Where the symbols take the elements:
state | ~ ! %
qp | mb pn mg
zm | fg sg ql
bn | ls sq fs
gt | rj tl fc
qt | cl gt rp
jc | zb ms bg
gr | gp mq zb
mq | sd rn jd
gj | zb fs sj
tp | rp pb ll
jr | jq ms gt
cl | ht rj gt
bq | pb ht cl
tq | rl jq jr
rq | jc bg rl
mc | jr ff gr
bp | zm qt rh
hg | gt cc rq
qj | zm ql lc
hn | hd hb zm
hh | gr mq gj
nq | rj cd qh
tt | gl hd hn
sq | fl bb gl
ll | rq rl tq
bh | fg zq bp
zq | dl bh cd
lc | ql zq nq
rt | tq gp mc
zt | bb zm qj
zb | jc jd fs
bb | qc tg qc
mb | hs zf pn
rh | qt rp tp
ff | bz qp rg
zh | qj lc jh
ht | bp rh rj
bg | mq rt tl
gl | bb fq hd
bz | qq mb qp
hd | fq tm hn
rl | bg hg jq
rp | gt jc rq
jq | hg nh tl
pg | mg sr fl
fs | jd mg ff
jh | lc nq fg
rn | gj jq qq
ms | ll tq rt
rz | rg pg ls
sr | bn zf mb
ql | sg dl zq
sj | fs ff hs
sg | zh tt dl
cc | bq cl qt
zf | hs gl tt
tm | zt qj zh
tg | tt hn zt
nh | jr gr rp
pb | qh bp ht
dl | hb hd bh
qh | cd jh bp
sd | hh gj rn
hs | ff rg rz
fl | sr zt bb
qc | zf mg tg
fc | nh hh sd
ls | pg fl mg
cd | bh rl cc
pn | rz ls fl
jd | jd sj sj
rg | qp mg pg
rj | rh tp tl
gp | fc fs jq
hb | tm zt sg
qq | sj hs mb
fg | nq ht ql
fq | tg zt ff
tl | tp rl ms
mg | pn bn sr

In the rows, zero is written as 433.

The rows follow the links: the fewer symbols apart two elements are, the more alike their rows tend to be.

Each row is also shifted at random along 7 hidden directions that mean nothing.

Some elements, each with a row of numbers:
pg ->  399   372   495   288   473   417   462   382   476   403   283   354   230   391   364   497   538   306   436   451   521   362   321   562   547   385   551   440   427   454   310   320   462   579   424   524   478   443   410   325   398
jd ->  346   437   341   432   427   466   646   416   421   462   384   488   366   528   379   515   541   368   442   335   411   406   383   600   508   538   547   531   310   468   418   347   519   472   595   510   509   513   465   434   440
qq ->  425   386   432   436   465   436   570   461   434   398   405   428   388   405   397   417   422   357   420   413   431   497   418   480   444   480   503   454   351   422   356   404   538   391   472   410   455   500   429   475   423
pn ->  218   312   408   335   487   429   546   390   429   314   310   432   284   376   412   492   499   308   483   415   501   377   366   554   503   436   541   488   360   382   253   334   448   478   418   530   398   554   419   365   406
qp ->  432   344   476   418   501   446   539   451   457   427   374   393   358   379   371   406   407   345   469   425   468   424   434   474   452   435   520   451   406   439   336   400   497   435   448   459   421   502   420   407   391
ls ->  427   498   465   546   403   443   361   398   457   480   512   405   386   420   383   472   492   400   553   429   540   394   361   404   412   468   277   430   420   525   386   389   415   463   537   487   403   420   418   408   373
zq ->  382   564   454   482   496   440   423   501   496   479   358   320   398   511   356   369   490   416   486   425   410   522   392   487   492   436   522   385   416   564   541   486   529   542   399   363   436   372   408   541   449
qj ->  450   468   353   508   497   447   429   411   444   401   433   464   500   453   500   459   394   511   482   389   437   371   536   356   347   488   377   446   443   402   487   545   414   346   355   381   366   441   386   482   405
gl ->  523   575   442   480   398   427   366   521   548   530   448   290   399   506   417   415   405   394   586   447   464   494   373   388   383   387   464   381   412   679   476   447   551   495   556   406   434   301   400   404   444
bg ->  416   439   373   398   421   436   449   515   398   357   432   403   483   500   476   377   408   422   448   399   368   536   453   490   492   382   527   481   418   441   493   425   429   496   376   487   368   489   460   476   529
sq ->  548   563   366   545   473   477   427   490   507   469   497   390   445   448   447   422   394   424   573   394   478   334   503   390   359   439   398   571   360   485   434   518   414   461   550   500   365   458   420   379   410
pb ->  393   349   463   224   394   415   419   479   463   409   283   424   355   397   354   390   522   355   537   552   419   387   347   589   532   325   590   359   413   502   398   439   384   636   344   438   382   405   492   382   428
ql ->  199   445   369   539   490   477   546   407   439   491   357   473   461   516   363   478   493   445   649   335   411   366   433   483   406   493   506   414   400   564   483   465   503   407   494   420   359   509   396   496   433
jc ->  282   325   323   378   362   431   482   454   356   302   477   524   510   491   524   456   414   444   495   389   421   460   476   468   447   457   424   435   428   399   440   397   337   426   360   513   325   497   475   457   485
cd ->  153   248   490   355   421   434   502   301   387   467   359   550   416   410   344   538   523   443   344   431   413   330   435   502   532   490   464   361   530   339   406   359   368   409   356   465   477   481   456   394   385
rn ->  525   445   437   342   402   391   417   398   354   390   383   434   381   456   477   420   470   446   427   431   451   467   327   481   416   408   406   369   429   442   476   372   452   471   435   379   471   390   422   467   494
fc ->  244   343   505   492   403   458   506   299   298   589   442   524   505   459   395   443   386   519   529   359   416   337   403   396   316   434   348   377   534   476   501   375   426   327   586   409   450   489   399   424   483
mq ->  589   544   434   395   357   357   253   470   361   332   536   387   458   451   599   351   384   517   320   472   483   588   380   340   359   430   211   338   462   383   540   424   390   432   338   317   463   251   422   556   491
qt ->  500   436   512   412   381   416   329   484   440   480   496   439   501   373   398   343   389   461   365   542   392   458   457   378   429   380   382   383   481   407   460   492   356   452   388   377   434   350   485   429   421
rl ->  281   515   510   624   363   430   344   482   405   544   604   367   560   508   401   352   373   474   375   408   368   661   430   318   456   444   346   378   516   535   538   388   486   365   499   429   471   382   439   541   484
jh ->  568   545   392   551   512   466   377   483   460   399   495   461   537   419   469   377   404   516   427   432   421   385   581   358   382   497   325   490   419   331   522   615   340   410   327   369   347   439   428   536   390
tt ->  483   370   396   421   449   446   501   369   485   498   400   475   444   440   445   550   397   456   451   397   426   300   491   383   366   449   485   439   462   443   401   445   471   334   488   447   463   443   399   326   398
sg ->  318   382   387   432   412   436   443   352   444   460   359   485   447   505   428   543   479   462   684   387   461   341   380   437   364   461   428   300   456   599   460   445   459   411   430   397   343   434   395   426   413
tm ->  155   333   421   317   468   414   509   415   439   423   290   377   367   490   468   465   397   413   486   391   438   467   413   459   411   398   578   329   482   526   452   385   548   411   363   388   439   384   368   433   462
rg ->  487   400   472   470   525   439   501   425   463   399   447   403   367   329   421   419   395   378   233   426   462   439   506   402   458   481   442   547   414   262   319   404   463   351   422   464   508   479   411   417   373
gt ->  711   494   491   492   425   470   367   489   445   561   463   437   559   402   358   317   374   488   544   497   346   357   497   404   401   327   443   473   453   482   509   576   351   495   483   414   359   475   478   399   469

Start, symbols taken left to right, then the element you end at.
Answers are names.
 416   471   386   432   324   410   410   410   385   405   528   471   437   526   487   490   500   452   411   398   473   508   356   452   440   529   303   380   418   463   491   349   419   440   475   448   474   357   460   484   449
! % % % ! ~ ~: pn
 439   275   443   215   570   431   518   440   434   369   232   387   404   419   508   395   326   448   423   420   431   317   559   464   411   366   607   384   551   358   502   522   410   472   177   390   376   413   371   415   431
% ~ % % ~ ~: bh
 632   197   509   246   409   436   565   327   402   515   374   505   398   427   412   515   401   416   407   419   485   271   458   472   419   488   435   346   553   390   443   375   397   437   390   446   497   388   437   335   363
% ! ! % % %: pn
 378   294   488   328   426   426   560   315   331   501   393   502   406   447   460   482   406   473   312   365   454   351   418   460   399   486   404   394   537   346   474   330   440   366   479   426   566   403   413   407   445
! ! ! % % %: rg
 257   300   441   476   468   467   494   325   389   479   445   578   518   405   409   498   425   511   415   392   426   281   548   389   391   541   344   405   525   316   465   486   347   308   344   410   409   488   428   448   356
~ ! % ~ % !: pb
 376   403   397   526   412   484   495   378   427   489   481   608   508   370   337   486   498   461   426   455   365   276   482   460   446   487   415   542   360   327   348   485   344   367   540   474   430   579   504   380   384
% ! ! ~: rp
 585   439   488   413   458   426   398   360   367   468   414   450   457   404   446   418   405   507   260   427   365   407   448   404   442   374   439   479   507   308   479   425   412   397   441   416   517   476   424   401   503
! ! ~ ! ! ~: jd
 464   529   442   487   388   420   335   407   500   499   514   383   405   459   461   511   437   451   446   439   497   417   397   335   381   450   316   408   448   517   416   404   450   407   524   455   487   316   407   374   382
~ ~ % ! ~: fq
 420   419   437   539   473   457   545   491   454   454   476   409   437   410   384   373   372   371   528   411   450   481   463   422   393   480   438   461   367   487   373   436   515   380   520   429   388   493   422   476   399
% ~ % % !: zt
 631   277   537   336   400   432   370   364   384   523   409   432   501   438   421   443   363   478   447   441   399   376   469   392   455   334   450   342   640   457   507   423   352   461   333   467   409   422   427   356   459
! ~ ~ % !: hh
 481   433   446   384   487   439   422   365   457   454   317   435   375   466   392   488   534   444   448   422   441   352   408   498   490   448   482   382   479   455   485   464   430   506   342   410   443   403   407   433   396
~ ! ~ ! % %: lc
 490   579   384   618   502   464   392   486   465   437   528   471   545   420   429   375   426   522   387   433   396   414   564   352   386   517   327   509   395   349   507   600   383   371   392   369   392   442   441   549   390
! ! ! ~: gt
 341   426   477   391   404   410   385   451   373   417   400   368   444   468   449   356   411   427   424   426   379   588   363   457   480   333   504   373   491   496   491   377   477   476   404   427   434   444   424   480   549
~ ! % ! %: fc
 812   602   362   541   449   469   356   384   545   524   455   445   435   465   420   567   491   483   508   412   442   264   458   377   372   456   391   517   391   493   454   546   443   431   542   443   446   427   410   335   376
! ~ ~ ! % % !: gt
 621   458   462   455   410   442   357   484   430   491   462   374   511   489   418   377   387   455   488   436   376   495   460   413   472   350   475   417   507   523   525   462   419   495   408   461   376   431   448   443   502
! ~ % ! ~ ! %: rt
